(in the rows, 128 means zero)
Each name stands for a flat space through zero: a line, a plane or more. A row that begins with a name and a colon came from that space; any other row is followed by the name of the space it lies nearest, among the names in its block.
sczj: [126 139 141 134 100 119 121 135 152 141  99 112 118 102 128 106 122 120
 104 131 112 134 149]
sczj: [116 133 155 107 140 117 123 128 138 165  99 127 108 116  95 137 125 125
 130 127 120 142 162]
sczj: [121 128 147  58 193 117 101  92 103 183 125 175 111 124  77 182 140 148
 142 109 135 130 156]
nrqb: [130 117  79  82 160 118  65  74 101 158 153 183 128  96  84 141 122  97
  81 123 140 159 124]
lztm: [127 139 163 163 101 150 176 131 123 114 123 118 147 156 149 111 136 111
 155 109 132 112 108]
srll: [143 140 170 163 149 143 131 122 151 178  58 102 144 168 125 148 145 169
 194  98 129 161 119]
sczj: [150 155 141 209 105 132 126 120 187 150  98  64 152 131 101 112 118 125
 121 146 100 147 106]
nrqb: [126 133  88  31 164  88  61  77 106 158 189 181  99  53  65 156 111 116
  35 151 107  82 158]
srll: [182 191 177 217 133 167 108  32 175 133 165 145 213 142  87 175 187 152
 118  96 137 151  75]
lztm: [133 166 201 171 109 140 144 114 176 140 108 116 145 123 100 138 156 132
 129 117 122 151 151]
qzhc: [136 148 167 162 118 132 139 134 163 145  92  96 135 136 125 130 137 149
 147 124 115 135 135]
nrqb: [121 113 124  61 158 121 125 131  87 130 136 166 109 132 152 152 136 159
 147 109 139  94 141]
sczj: [ 96 117 131  86  86 107 117 159 133 119 106 147  87  70 137  88 120  89
  76 135 128 156 193]
srll: [ 97 110 122 125 129 121 170 164 118  99 164 110 105 135 101 120 101  85
 128 168 125 117 141]
srll: [141 159 155 150 126 133 124  77 139 181 114 119 148 124  80 127 121 103
 115 115 107 117 109]
srll: [106 101 123 145 133 136 171 192 130  42 176 122 120 156 152 142 141 140
 159 161 156 150 144]
srll: [ 94  81 114 113 154 122 165 210 115  91 121 104  90 165 147 136 115 144
 189 159 146 153 156]
nrqb: [131 106 120 166 136 162 130 125 109 127  90 147 156 180 157 123 148 119
 189  88 173 211  95]
qzhc: [ 79 124 194  66 111 126 149 151 117 109 121 196  92  93 123 131 162  97
 116 105 160 174 221]
lztm: [122 109  92  69 113 120  90 103  76 185  70 167 111 104 156  82 105  88
 109  83 131 132 122]
nrqb: [126 111 123 147 110 130 162 180 124 127  75  78 117 164 186  97 108 148
 181 125 119 107 112]
srll: [120 117 136 144 145 134 149 155 134 113 126 114 126 157 128 143 133 143
 167 138 139 149 132]
nrqb: [127 128 154 149 127 151 156 129 119 110 128 141 146 160 146 136 151 130
 166 105 151 145 117]
qzhc: [145 121  96 174 125 135 124 146 148  90 146 100 146 145 151 128 130 151
 135 150 132 142 100]
qzhc: [129 119 114 147 123 132 133 145 134 106 133 116 132 138 142 123 128 131
 136 138 134 141 120]
qzhc: [ 85  86 104  81 116 129 141 171  90  52 174 189 101 112 156 115 139  86
 111 136 175 173 170]
sczj: [122 108 110 128  98 140 174 170  93  62 152 129 130 154 211 101 128 133
 152 122 142  83 104]
lztm: [143 171 208 204  94 159 193 125 162  97 138 102 169 161 142 134 163 143
 159 112 125 101 109]
qzhc: [147 159 188 177 136 138 121 124 191 140  95 107 148 136 112 164 169 184
 154 120 128 174 149]
lztm: [129 152 152 128  75 132 120 107 140 109 138 161 138  82 144 102 149 101
  70 109 130 131 147]
sczj: [130 121 115 119 147 132 122 117 112 121 151 147 134 137 123 144 133 130
 133 126 140 130 117]
srll: [107  83  59  36 139  93  91 163  83 137 112 147  74  96 163 105  92 129
 106 139 125 110 155]
nrqb: [128 148 161 146 124 143 146 102 132 109 167 150 149 129 103 143 150 109
 117 122 138 130 126]
nrqb: [123 125 125 113 130 139 153 108  84 126 153 151 136 146 133 122 121  99
 137 111 134  90 100]
qzhc: [120 135 177 147 129 135 147 143 150 155  75 109 124 146 117 132 138 135
 167 115 129 163 151]
qzhc: [133 149 144  90 128 119 107  93 125 137 154 165 127  90 112 143 142 132
  84 118 121  97 147]
lztm: [158 142 137 110 201 108  64  98 161 228  61 102 122 133  81 187 130 214
 162 121 103 141 138]
lztm: [124 124 111 123  97 132 137 132 112  83 165 149 132 113 159 105 130 105
  97 129 136 109 121]
lztm: [142 167 186 137 146 117  84  96 192 193  78 120 128  96  67 164 153 165
 113 121 110 174 175]
sczj: [ 90 100 110  90  98 116 126 166 116  89 138 159  93  88 139  95 121  77
  87 143 147 169 179]
[160 143 119 143 118 143  93 102 141  81 163 168 165 115 173 148 177 176
 106 106 152 142 113]  srll
[161 126  83 121 182 134  63  79 125 116 180 174 160 129 117 186 161 178
 118 123 154 157 100]  srll
[137 138 140 179 111 117 102 163 208 125  85  75 123 107 120 126 136 164
 117 159 115 192 164]  nrqb
[136 132 125 193 111 145 119 116 157 129 111 113 155 138 110 112 132  97
 127 129 139 199 108]  nrqb
[115 124 163 105  47 119 151 193 130 139  14 105  92 108 240  53 123 146
 143  86 114 107 170]  srll
[131 121 124 178 118 161 146 107 110 125 121 138 164 168 132 110 134  82
 159 101 156 176  81]  nrqb
[110 120 171 171 181 134 167 158 155 172  81  69 118 189  58 162 116 133
 215 150 126 180 140]  lztm
[155 133 114 118 154 130  79  95 129 159 105 148 144 128 137 152 147 173
 135 101 135 146 114]  srll
[132 140 134 152 126 136 114  99 145 126 148 143 146 116  92 135 140 104
 103 130 137 166 126]  nrqb
[120 171 177  59 141 108 141  83 120 106 241 181 117  70  67 177 146 126
  51 148 105  22 169]  nrqb
[130 133 137 137 126 129 131 129 136 135 117 118 130 131 127 127 128 132
 134 127 123 127 128]  qzhc
[121  96  81 187  87 133 181 195 121 100 100  45 123 173 182  60  74  95
 165 157 113 108  79]  qzhc
[125 108 115 120 136 129 127 162 125  95 127 134 121 140 167 137 142 163
 152 129 147 147 139]  srll
[124 130 140 140 120 149 170 112  93 117 150 142 148 158 136 119 128  94
 149 108 139 100  93]  nrqb
[125  92  62  85 136 109 113 148  83 163  87 109 100 136 165  93  78 124
 141 127 113  92 103]  nrqb
[133 147 155 113  82 116 131 142 141 144  82 112 114  99 174  95 125 148
 110 110 101  81 148]  sczj
[133 114  80  60 115 106  74 123 101 141 110 162 106  82 176 104 118 141
  84 111 124 106 139]  srll
[119 123 141  35 121 116 133 138  77 128 118 177  99 109 197 125 139 163
 130  87 130  54 155]  sczj
[139 139 121 142 105 126 126 131 144  98 153 119 136 111 147 120 132 139
 100 140 119 104 123]  qzhc
[105 121 178 168 188 137 180 151 147 169 100  77 120 195  42 170 116 120
 218 152 129 175 138]  sczj
[136 133 107 156  83 127 114 132 150 104 131 116 136 100 150  92 123 110
  84 138 121 137 122]  sczj
[148 139 115 121 146 117  96 119 150 117 156 128 132 109 125 159 141 178
 106 144 119 111 132]  lztm
[145 133 114 159 124 131 122 130 147 114 137 105 143 134 138 129 129 148
 127 140 122 123 107]  qzhc
[158 172 141  98 132 117  76  65 149 120 192 177 147  68 108 169 166 169
  50 123 117  85 142]  qzhc
[127 106 114 105 106 126 120 179 124  84 103 141 113 123 219 114 149 178
 143 112 148 140 151]  srll

Rows lie near named flat spaces through zero. A row that begins with a name and a colon came from that space; any other row is followed by the name of its block's space that it lies nearest.
cr-tp: [123 117 127 141 108 140 146 132 118 111 139 114 118 144 149 105 132 125
 119 109 116 114 128]
dn-bm: [155 122 114 109 146 157 151 144 159 106 158  71 130 162 109 108  95 173
 154 140 199 150 160]
fh-dt: [140 134 104 135  76 180 100 191 139 124 115 145 164 182 117 134 111 144
  85 113  93 128 122]
cr-tp: [ 67 153 138  78 196 111 117 234  93  91 103 220 127 135  91  58 152 164
 143 128 182 126 125]
rf-sj: [126 161 119 139 151 162 141 134 151 132 121 107 180 108  74 160  67 145
  77 141 168 168 120]
mm-rh: [134 149  76 146  44 159 106 143 111 110 126 153 161 174  98  80  69 122
 126 138 104 173 131]
mm-rh: [155 123 124 123  83 142 144 145 121  77 152  85  83 161 121 134 142 145
 178 126 118 166 129]
mm-rh: [117 138 116 142 143 138 103 116 155 181 108 151 187 110 125 142  96 121
  60 130 117 116 124]
cr-tp: [109 147 117 180 165 186  98 136 183 125 141 133 192 166 107 182 122 126
 105  92 127 177 101]
cr-tp: [120 114 161 117 156 111 191 135  89  80 115  87  84  79 121 143 121 138
 125 128 154 134  94]
rf-sj: [153 115 119 122 118 134 111 113 130 151 126 142 127 164 150  99 122 131
 160 146 152  71 167]
rf-sj: [122 111 124 151 123 132 183 115  85  83 144  96 140 124 122  88  88  90
 119 107 169 143 113]
rf-sj: [142 121 117 146 134 145 141 105 113 128 139 128 163 155 123  96  92  98
 143 130 192  98 153]
fh-dt: [119 153 109 189  87 212 142 105 180 138 132  82 145 155 150 140  80 175
  58 119  88 113 133]
fh-dt: [133 126 144 125 145 127 118 145 130 122 131 135 129 135 122 164 163 115
 142 114 130 129 119]
dn-bm: [100 108 133 129 156  93 138 125  91  99 129 152 120 117 136  93 140  95
 154 109 137 146 102]
gd-rr: [132 173 145  90 151 133 147 172 133 154 133 122 159  91  74 146 131 139
  73 146 184 110 166]
fh-dt: [161 134 173 103 110 100 156 120  90 113 118 102  62  85 116 195 173 119
 166 152 127 104 128]
dn-bm: [195  98 126 127 145 124 181  59 149 123 179  11 139 115 108 160  84 103
 161 140 215 167 152]
gd-rr: [124 112 129 121 156 113 117  89 161 198 124 131 141 110 176 105 127 136
  91 137 127  58 161]
fh-dt: [154 112 134 131 120 182 135 174 138 117  87 104 140 147 124 181  87 171
  78 129 124 101 100]
dn-bm: [190 102 115  92  82  90 143 102 134 152 183  58 133 117 125 126 141  83
 135 129 135 155 169]
mm-rh: [122  53 136 111 145 106 145 179  78  70 112 138 100 158 168  82 142 116
 152  88 127 114  82]
dn-bm: [ 92 144 132 148 174  94 120  88 126 142 134 156 160  83 110 139 134  80
 123 118 133 171 105]
cr-tp: [121 119 151 104 156 104 144 151  93 111 102 144 109 100 119 132 134 128
 133 135 151 112 110]
fh-dt: [ 77 182 109 141 109 147 128 135 158 158 161 142 150 125 132  65 138 146
  65 116 102 127 170]
gd-rr: [112 123 116 149 115 124 105 135 103  94 129 169 134 158 123 115 140  94
 167 107 107 166  99]
mm-rh: [124 102 121 141 162 146 107 143 172 133 115 114 161 134 135 174 111 145
  88 103 100 168  81]
gd-rr: [ 96 141 127 150 125 136 126 125 125 117 137 150 116 143 146  98 148 128
 136 112 109 121 130]
fh-dt: [157 120 129 129 120 153 131 156 122 111  99 110 152 127  93 190  89 131
 102 132 134 152  91]
dn-bm: [128 139 111 118  67 128 118 135 132 156 113 131 121 115 142 107 112 150
  78 143  66 118 137]
mm-rh: [121 157 160 149  93 145 178 107  82 114 122 120  80 110 141 121 141 126
 127 141 136  48 152]
gd-rr: [105  92 104 159 105 106  89 126  87  78 114 190 122 170 146  99 135  82
 192  97  71 185  65]
dn-bm: [159  90 153 104  97  89 137 123 122 150 118  87  95  80 160 188 167 110
  89 117  55 117 101]
mm-rh: [123  91 145 130 126 102 152 112 137 121 167  79  90 117 181 126 189 108
 123  84  82 132 119]
cr-tp: [ 87 136 140 161  89 122 162 120  76  82 138 139  82 122 154  87 159 102
 135 100  84 123 110]
fh-dt: [125 146 116 147 143 147 128 132 146 129 129 115 192 110  79 170  85 110
  78 119 142 192 100]
cr-tp: [ 94 199 117  76 133  97 126 152 153 136 146 134 103  78  72  95 134 190
 130 172 130 205 161]
fh-dt: [153 110 158 101 169 111 116 139 149 173 140 122 145 119 141 176 188 102
 112 112 147  76 150]
mm-rh: [171 143 135 127  51 166 154 163 112 112 152  85 123 154 112 155 149 114
 106 117 120 105 156]
cr-tp: [176  90 116 120 149 161 103 146 182 162 127  95 185 164 132 175 104 137
  93 116 148 116 130]
gd-rr: [121 143 105 108  74 117 123 151 138 132 147 117 118 121 125  96 136 144
  98 126  71 173 137]
rf-sj: [111 145 132 113 112 121 144 105 122 167 118 140  89 110 169  58 126 168
 112 162 129  34 185]
mm-rh: [147 146 127 117  73 105 139 100 136 164 189  92 120 114 138 113 182  88
 118 120 103 121 186]
dn-bm: [151 119 130 108 119  94 126 121 118 121 137 112 120 107 107 155 139 103
 154 134 124 175 117]
gd-rr: [186  74 136 145 116 144 145  61 165 140 162  44  87 165 195 152 145 133
 176 123 131  78 158]
gd-rr: [ 76 197 113 167  97 181 128 138 143 127 128 157 136 140 117  94 112 167
  85 131 101 123 146]
rf-sj: [158  87 105 145  80 160 149 125 117 123  98  90 148 142 148 120  46 136
  73 128 111 110 103]
cr-tp: [128 156 127 152 126 128  93  85 127 161 111 177 146 126 117 153 126 102
 152 152 127 106 138]
rf-sj: [ 58 191 155 132 161 135 141 166 136 115 137 154 107  94 111 128 183 160
  95 113 109 140 126]
fh-dt: [103 163 130 152 136 151 117 152 142 110 143 141 153 135  95 161 150 118
 116 103 115 179 109]
rf-sj: [128 134 141 125 117 142 103 172 118 112 116 165 111 161 129 150 174 134
 152 118 106 107 122]
dn-bm: [ 80 111 139 156 168 140 146 132 105 104 110 158 120 140 167  80 124 133
 120 103 139  80 107]
rf-sj: [ 91 161 151 174 139 175 131 171  84  91 127 193 155 172 114 126 169  84
 128  87 156  76 124]
fh-dt: [145 110 141  56 123  62 123 151  93 161 127 158  99 106 145  77 176 113
 146 148 142  65 175]
gd-rr: [146 155 107 146  59 192 134 153 132 110 104 109 131 155 105 143  68 176
  94 150 105 133 125]
dn-bm: [111  92 157 128 186 124 154 142 125 102 117 110 104 117 156 143 146 142
 125 103 139 112  92]
dn-bm: [ 99 130 136 150 167 100 125  98 108 127 136 161 149 109 124 123 145  73
 144 110 143 142 111]
cr-tp: [141 134 152 131 103 113 138  99  89 150  97 144 108  94 138 153 134 104
 120 151 116  62 133]
mm-rh: [ 98 111 163 159 144 145 164 154 103  80 136 116 105 132 156 146 178 108
 109  71 107 109  88]
gd-rr: [138  93 134 114 173  75 108  90 138 159 158 134 141 121 151 127 174  73
 166 111 145 128 139]
rf-sj: [ 98 152 128 133 145 153 129 153 154 122 139 131 125 139 128 114 141 166
 112 118 127 133 137]
rf-sj: [ 98 163 126 157 179 174  97 142 164 139 160 177 169 194 126 103 164 128
 155 106 182  92 174]
cr-tp: [ 90 134  95 117 130 110  99 155 135 102 161 167 126 168 126  44 150 135
 176 111 118 193 136]
mm-rh: [119 142 137 140 161 157 124 147 130 111  96 146 139 132 103 163 102 153
 127 138 154 127 104]
gd-rr: [153  96 129 135 119 141 131 120 122 122 109 115 117 148 151 140 109 135
 139 132 128  96 118]
[105 133 136 166  87 145 192 105 107  79 157  70  81 116 152 105 131 128
 113 102  96 143 115]  cr-tp
[105  98 116 138 177  75  76  84 127 163 121 195 166 123 151 107 140  68
 156 114 119 139 107]  gd-rr
[120 159 132 104 158 119 122 146 161 125 139 114 123 101  87 161 139 162
 134 141 136 195 125]  rf-sj
[ 66 214 130 176 130 148 134  99  85 105 112 206 127 117  85  91 107 121
 161 158 162 120 141]  mm-rh
[139  92 148  85 120 109 171 168  99  98  96  87  68  94 145 126 117 175
 106 139 113 112 101]  gd-rr
[154 156  94 125  85 138 105  84 160 178 115 121 145 119 110 126  63 158
 117 184 121 136 162]  mm-rh
[166 102 118 117  98 155 129 163 127 105 109 102 125 159 123 147  96 155
 126 133 126 132 113]  mm-rh
[126 130 100 136 127 213 118 200 194  99 127  94 147 196 121 132  87 223
  90 113 120 164 117]  rf-sj
[ 78 122 127 146 159 107 133  90 129 122  89 143  96  83 156 110  93 165
 120 142  89 148  80]  gd-rr
[115 130 131 173 140 142 127  86 133 101 150 128 114 156 142 135 147 110
 186 111 131 144 120]  gd-rr
[ 85 133  81 156 113 138 114 119 125  99 132 163 140 165 133  35  78 141
 149 124 116 181 117]  fh-dt
[117 126 149  87 195  73 136 131 121 154 135 139 144  73 110 124 152 103
 119 131 176 128 138]  fh-dt
[131 118 122  80 133  68 109 153 123 150 151 143 148 103 113 109 167  89
 120 117 119 167 136]  gd-rr
[109 124 130 136 138 162 159 170 132  94 141 103 129 149 133 105 124 153
  96  99 141 128 121]  cr-tp
[ 95 106 114 114 134  95 146 133 117 130 149 128 130 116 159  40 130 117
  99 104 120 132 134]  dn-bm
[ 90 140 145 159 189 141 122 113 152 151 103 149 158  98 134 167 121 132
  79 117 125 114  97]  mm-rh
[100 166 132 138 141 130 110 140 145 129 129 149 142 108  98 166 148 128
 111 121 101 178 107]  cr-tp
[119 159 144 136  86 168 133 154 144 136 136 122  90 147 156 133 177 168
 100 120  81  68 160]  fh-dt
[132 102 126 118 135 130 175 135 130  89 151  63 101 128 137  99 109 155
 130 118 151 155 124]  cr-tp
[141 133  99  93  83 112 118 139 165 190 186 104 161 134 144  64 153 115
  71 115 107 120 199]  dn-bm
[121 150 107 128  84 126 140 114 119 136 131 123 129 112 119  86  94 134
 105 147 115 140 146]  fh-dt
[139  81 109 138  87 126 129 111 146 159 128  93 141 126 184 114 109 119
  58 102  58 114 112]  mm-rh
[208 125 130 115 106 172 125 145 145 159 144  92 177 172 101 179 120 108
 119 138 193  70 183]  gd-rr
[134 149 132 142  86 193 164 148 131 110  98  90  98 137 132 135  79 203
  84 151 120  83 133]  gd-rr
[147 174  63 128   7 167  67 202 118 126 122 181 207 183  55 115  83 107
  85 131  71 208 127]  gd-rr
[179 124 142  74 125 118 130 185 118 107 158 107 117 154  90 151 175 120
 179 130 181 136 161]  mm-rh
[104 120 127 146 170 130 124 115 141 117 134 137 131 139 140 117 131 131
 148 114 140 142 115]  fh-dt
[113 127 129 106 136  75 129 121  85 100 128 160  93 111 117  87 143 110
 194 142 141 159 122]  fh-dt

Rows lie near named flat spaces through zero. A row that begins with a name and a colon came from that space; any other row is followed by the name of its block's space that it lies nearest.
rlrq: [107  86 149 129 170 144  76 183 139 128 116 132 134 161 175 108 103 155
  90 104 140 103 168]
zhqr: [106 148  74  69 141  87 167 122 169 143 123 118  81  89  85  95 209 113
 143 171 112 135 138]
prdl: [148 143 108 102 120 120 136 125 139 134 140 134 108  97 110 113 153 122
 129 153 123 146 134]
zhqr: [ 55  79 154 149 148 174  82 132 128 113 134 187 190 140 119 164  92 103
 159  72 154 119 107]
sggr: [ 66 129 113 132 134 128 140 160 150 166 128 104 109 138 117 119 155 117
 119 120 113 127 124]
prdl: [ 33  88 142 162 167 169  76 188 141 164 133 133 134 164 147 149  88 134
 109  94 112 113 138]
rlrq: [153  98 147 113 112 156  90  93 112  54 144 212 204 115 124 149  89  96
 165  70 170 143 116]
prdl: [116 127 140 154 132 126 137 115 114 128 114 113 135 150 134 148 113 135
 135 125 124 111 115]
prdl: [172 124 164 161 163 106 138  73  91 106  83 106 134 156 156 158  95 180
 144 172 135  76 125]
sggr: [163 138 122 134 128 115 122  97 106  95 127 130 125 137 143 158  81 144
 137 134  99 127 138]
rlrq: [114 127 132 133 121 133 139 102 124 120 128 145 150 120 106 143 135 110
 156 121 141 128 103]
rlrq: [ 80  97 165 165 163 137 129  99 115 125  94 134 165 156 126 160 117 137
 162 124 156  82  98]
zhqr: [113 114 164 172 114 167 106 158 114 149 139 126 154 150 147 137  97 127
 108  94 144 130 114]
rlrq: [217 118 135 101 139 109  92 143 117  75 118 129 123 148 193  98  88 168
  84 120 131 120 188]
zhqr: [189 146 166 177  88 142 135 137  91 140 132  90 133 154 165 129  92 148
  91 120 134 133 118]
sggr: [137 152 113 137  84  96 176  76 103  68 115 113 157 162 127 156 110  99
 158  72 110 129 100]
prdl: [162 137 124 115 144 113 132 106 126 129 121 127 107 107 123 127 136 149
 134 178 125 122 138]
zhqr: [108 103  77  58 183  91  87 172 168  85 115 137  93 148 167  95 122 147
  99 109  90 115 210]
sggr: [110 132 128 134 137 138 130 135 137 168 135 125 110 107 107 128 148 131
 131 163 127 131 120]
zhqr: [ 49 109 129 135 153 161 111 147 152 179 142 154 129 101  87 139 152 111
 148 145 136 131 109]
zhqr: [152 133 137 126  91 112 169  43 101  55 113 161 194 127 101 156 131  88
 192  87 163 125  78]
rlrq: [138 117 125 107 122 136 108 142 135 109 139 153 142 121 134 113 126 117
 121 103 141 141 141]
prdl: [120  75 159 128 206 146  54 187 142 144 109 135 116 151 184 106  98 187
  83 148 143  87 187]
prdl: [ 92 118 124 132 143 142 109 153 139 150 136 132 119 129 126 132 122 129
 121 128 116 129 135]
rlrq: [ 49 105 117 107 154 138 116 214 179 184 128 109 102 135 130  73 185 120
  87 112 138 123 151]
rlrq: [148 109 135 122 136 145  80 158 126 109 141 149 135 137 162 123  86 141
 101 105 125 135 161]
zhqr: [141 105 127 116 148 122  87 153 125  83 120 135 135 167 181 124  77 148
 100  86 114 116 174]
prdl: [ 82 120 128 162 172 148 100  80 112 140 133 161 126 111  97 211  72 144
 182 179  88 116 110]
sggr: [103 114 139 113 146 149 125 137 154 172 134 154 128  81  88 104 187 118
 141 168 170 129 113]
sggr: [147 158 146 161  76 136 174 112 110 155 136 101 137 122 108 128 152 109
 132 129 146 143  81]
sggr: [209 150 147 162 125 141 104 112  90 141 145 118 102 115 151 159  64 175
 110 189 100 139 141]
sggr: [149 137 132 123 107 121 155  76 116 102 125 148 156 108  99 140 144 107
 168 130 151 132  96]
[ 70 109  90 100 172 106 107 141 150 101 115 135 113 153 139 139 110 132
 134 107  86 111 164]  sggr
[117 128 127 120 143 106 153 133 140 141 104  99 113 138 130 103 168 137
 122 143 139 106 130]  rlrq
[ 14 100  84  91 202 121 103 163 183 162 121 143  89 116 100 127 161 128
 142 153  94 111 157]  sggr
[118 142 106 116 145 123 121 205 160 202 139  77  52 121 143  81 161 156
  65 173  96 137 170]  zhqr
[182 133 157 146  93 139 130 138 108 121 132 116 146 140 155 111 116 131
 101 105 154 136 124]  sggr
[206 181 124 132 128  61 210  72 109 146  84  46  69 125 127 112 178 174
 128 227 117  97 121]  prdl
[178 120 134  99 139 119 114 137 134 112 122 136 123 117 148  93 140 146
 108 144 151 124 157]  prdl
[ 92 114 135 148 177 134 106 151 135 168 116 109  98 140 140 139 114 164
 115 167 108 102 146]  prdl
[ 48 101 143 177 165 162  91 123 116 143 130 148 146 150 122 197  66 135
 156 121 101 110 112]  prdl
[104 148 119 170 121 155 110 148 117 178 160 111  95 125 123 171  80 138
 116 150  70 152 124]  rlrq
[111 113  96 100 180 107  95 108 135  89 119 154 112 131 135 160  87 148
 149 144  82 113 166]  sggr
[115 102 132 103 129 142 107 143 143 104 133 167 161 122 127 108 140 105
 131  88 162 133 133]  rlrq
[149 119 154 115  65 122 169 122 123  71 113 135 204 155 136  81 172  74
 130  24 207 130  94]  sggr
[ 49 133 130 150 154 170 130 140 155 244 154 136  92  61  51 144 183 121
 154 219 129 140  89]  zhqr
[180 138 147 144  93 128 136 120 103 103 129 118 148 146 153 125 106 129
 114 101 140 134 122]  sggr
[139 127 152 158 126 147 122 102 106 132 132 141 146 121 120 159 102 134
 146 144 136 126 106]  zhqr
[110 127 146 157 123 156 119 159 128 174 140 115 122 128 129 127 126 132
 108 134 132 134 118]  zhqr
[115  90 139 117 141 162  66 172 138 110 146 171 155 135 154 119  94 124
 107  80 143 137 156]  rlrq
